Below is a small trained network, with its code and all its weights. Each question gives an input and a class and asks what happens when units are switched off, that is, made to give their printed mean instead of their output.

import numpy as np


def w(rows, s, z=0):
    codes = np.array(rows[::2]) - 128.0
    scale = np.full(codes.shape[1], s)
    scale[-1] = z or s
    return codes * scale


def f(y):
    return y / 2 * (1 + np.tanh(0.7978845608 * (y + 0.044715 * y**3)))


def log_softmax(a):
    a = a - a.max(-1, keepdims=True)
    return a - np.log(np.exp(a).sum(-1, keepdims=True))


def net(x, mask):
    res = np.array(x, float).reshape(1, 4) / 4 @ E
    y = f(res @ A[0][:, :-1].T + A[0][:, -1])
    res = res + np.where(mask, y, B[0][:, -1]) @ B[0][:, :-1]
    return log_softmax(res[-1] @ U[:, :-1].T + U[:, -1])


A, B = {}, {}
E = w([
[131,22,171,141,76,78,208],'x0',
[111,159,110,120,198,179,253],'x1',
[192,120,37,117,31,210,148],'x2',
[198,212,234,130,69,149,154],'x3',
],0.0048)
A[0] = w([
[122,110,129,120,122,122,135,92],'N1',
[161,200,209,116,76,128,148,113],'N2',
[129,83,147,123,114,115,156,135],'N3',
[102,130,196,130,201,86,114,116],'N4',
[109,99,81,131,153,112,116,112],'N5',
[145,97,144,127,81,99,32,100],'N6',
[123,128,122,135,130,129,134,253],'N7',
[153,186,197,134,85,142,146,129],'N8',
[159,131,26,146,24,203,160,114],'N9',
[127,62,156,128,90,99,178,101],'N10',
[108,55,42,129,188,110,109,129],'N11',
[108,129,193,142,204,82,114,120],'N12',
[133,183,106,118,160,152,87,124],'N13',
[118,38,177,125,86,101,194,115],'N14',
[129,152,109,128,198,161,234,110],'N15',
[125,156,110,121,207,165,252,119],'N16',
[147,124,97,131,93,160,129,88],'N17',
[110,136,158,125,158,99,126,88],'N18',
[125,212,99,121,159,156,74,109],'N19',
[139,87,157,125,67,92,2,114],'N20',
[101,72,47,127,175,101,112,119],'N21',
[155,190,207,133,83,143,148,109],'N22',
[115,223,96,128,171,167,59,121],'N23',
[105,129,203,145,217,93,112,112],'N24',
[109,80,76,121,166,119,113,108],'N25',
[119,51,163,128,92,109,184,126],'N26',
],0.0094,0.0055)
B[0] = w([
[123,147,113,137,132,133,150,111],'N1',
[93,79,139,151,142,165,175,204],'N2',
[146,129,123,138,147,120,116,155],'N3',
[138,115,92,76,109,137,145,204],'N4',
[121,126,133,140,126,151,158,150],'N5',
[79,149,100,161,90,110,134,179],'N6',
[163,5,218,82,148,70,22,249],'N7',
[108,73,152,137,143,151,148,193],'N8',
[129,97,71,28,108,124,158,253],'N9',
[139,149,84,157,159,117,148,169],'N10',
[108,74,165,145,142,163,168,222],'N11',
[141,112,97,73,109,135,143,207],'N12',
[149,125,113,149,154,110,133,170],'N13',
[161,132,83,167,177,102,135,209],'N14',
[77,146,108,167,80,105,109,210],'N15',
[69,125,119,170,72,82,86,236],'N16',
[120,150,95,114,119,136,160,131],'N17',
[123,148,96,119,116,140,158,131],'N18',
[149,133,86,167,163,107,155,188],'N19',
[61,121,113,164,75,82,98,222],'N20',
[109,97,147,149,134,167,172,202],'N21',
[97,91,133,150,138,165,174,192],'N22',
[164,112,84,174,177,85,137,219],'N23',
[130,109,80,70,108,133,152,212],'N24',
[110,124,132,145,130,157,163,163],'N25',
[158,133,101,153,167,107,119,192],'N26',
],0.033,0.0043)
U = w([
[61,147,123,169,46,91,73,111],'0',
[162,121,76,2,107,140,159,103],'1',
[102,91,202,159,166,202,195,115],'2',
[206,147,81,179,213,88,122,114],'3',
[178,140,235,88,135,130,50,255],'4',
[135,194,125,135,123,166,153,70],'5',
],0.0098,0.0019)

Each question gives the input, the list of numbers given to net, and the class t.
The units are the neurons (one row each of A and B). Each row of codes is followed by its name. A weight is (code - 128) times the scale printed after its matrix; where a second scale follows, it is the last column's (A, B and U).
mask holds one flag per neuron, in row order. A switched-off neuron (its flag False) gives its mean, the last column of its row in B, instead of its output. The means were averaged over made-up inputs and are rounded, as every weight is.
A unit's drop is (log p(t) with every unit on - log p(t) with that unit switched off) / (log p(t) with every unit on - log p(t) with every unit switched off).
The circuit of an input: a set's keep is (log p(t) with only the set's units on - log p(t) with every unit switched off) / (log p(t) with every unit on - log p(t) with every unit switched off). Starting from the 12 units with the biggest drops (on a tie, the unit counted first), units are removed one at a time, each time the one whose removal leaves the highest keep (on an exact tie, the one counted first), for as long as the keep stays at least 0.8.
circuit, biggest first: the units of the circuit, biggest drop first
most important unit: the unit with the biggest drop
top k neurons: the k neurons with the biggest drops, biggest first
drop of u: that unit's drop, to one decimal
input [7,5,-6,4], class 3: most important unit : N14
input [-8,7,-6,6], class 3: top 4 neurons : (N23; N19; N20; N13)
input [-2,-1,2,3], class 4: top 2 neurons : (N11; N21)
input [8,1,-7,-3], class 3: top 4 neurons : (N14; N26; N9; N10)
input [-5,7,-8,-5], class 1: top 3 neurons : (N24; N12; N4)
input [-2,-6,-1,-7], class 2: top 4 neurons : (N11; N21; N16; N15)
input [8,1,-5,7], class 3: top 3 neurons : (N14; N26; N10)
input [-6,8,-1,8], class 0: top 4 neurons : (N16; N15; N11; N21)
input [-7,-5,-3,7], class 2: top 2 neurons : (N2; N22)
input [-3,1,5,-6], class 2: top 3 neurons : (N11; N21; N24)
input [-7,-6,-6,4], class 3: top 3 neurons : (N23; N19; N9)
input [-4,8,7,3], class 0: top 2 neurons : (N16; N15)
input [7,0,3,5], class 3: top 2 neurons : (N14; N26)
input [0,5,-6,6], class 1: circuit, biggest first : (N24)
input [-1,6,-6,-2], class 0: drop of N16 : 3.3
input [1,5,-1,-3], class 0: drop of N16 : 0.2
input [5,8,7,4], class 0: drop of N15 : 0.8
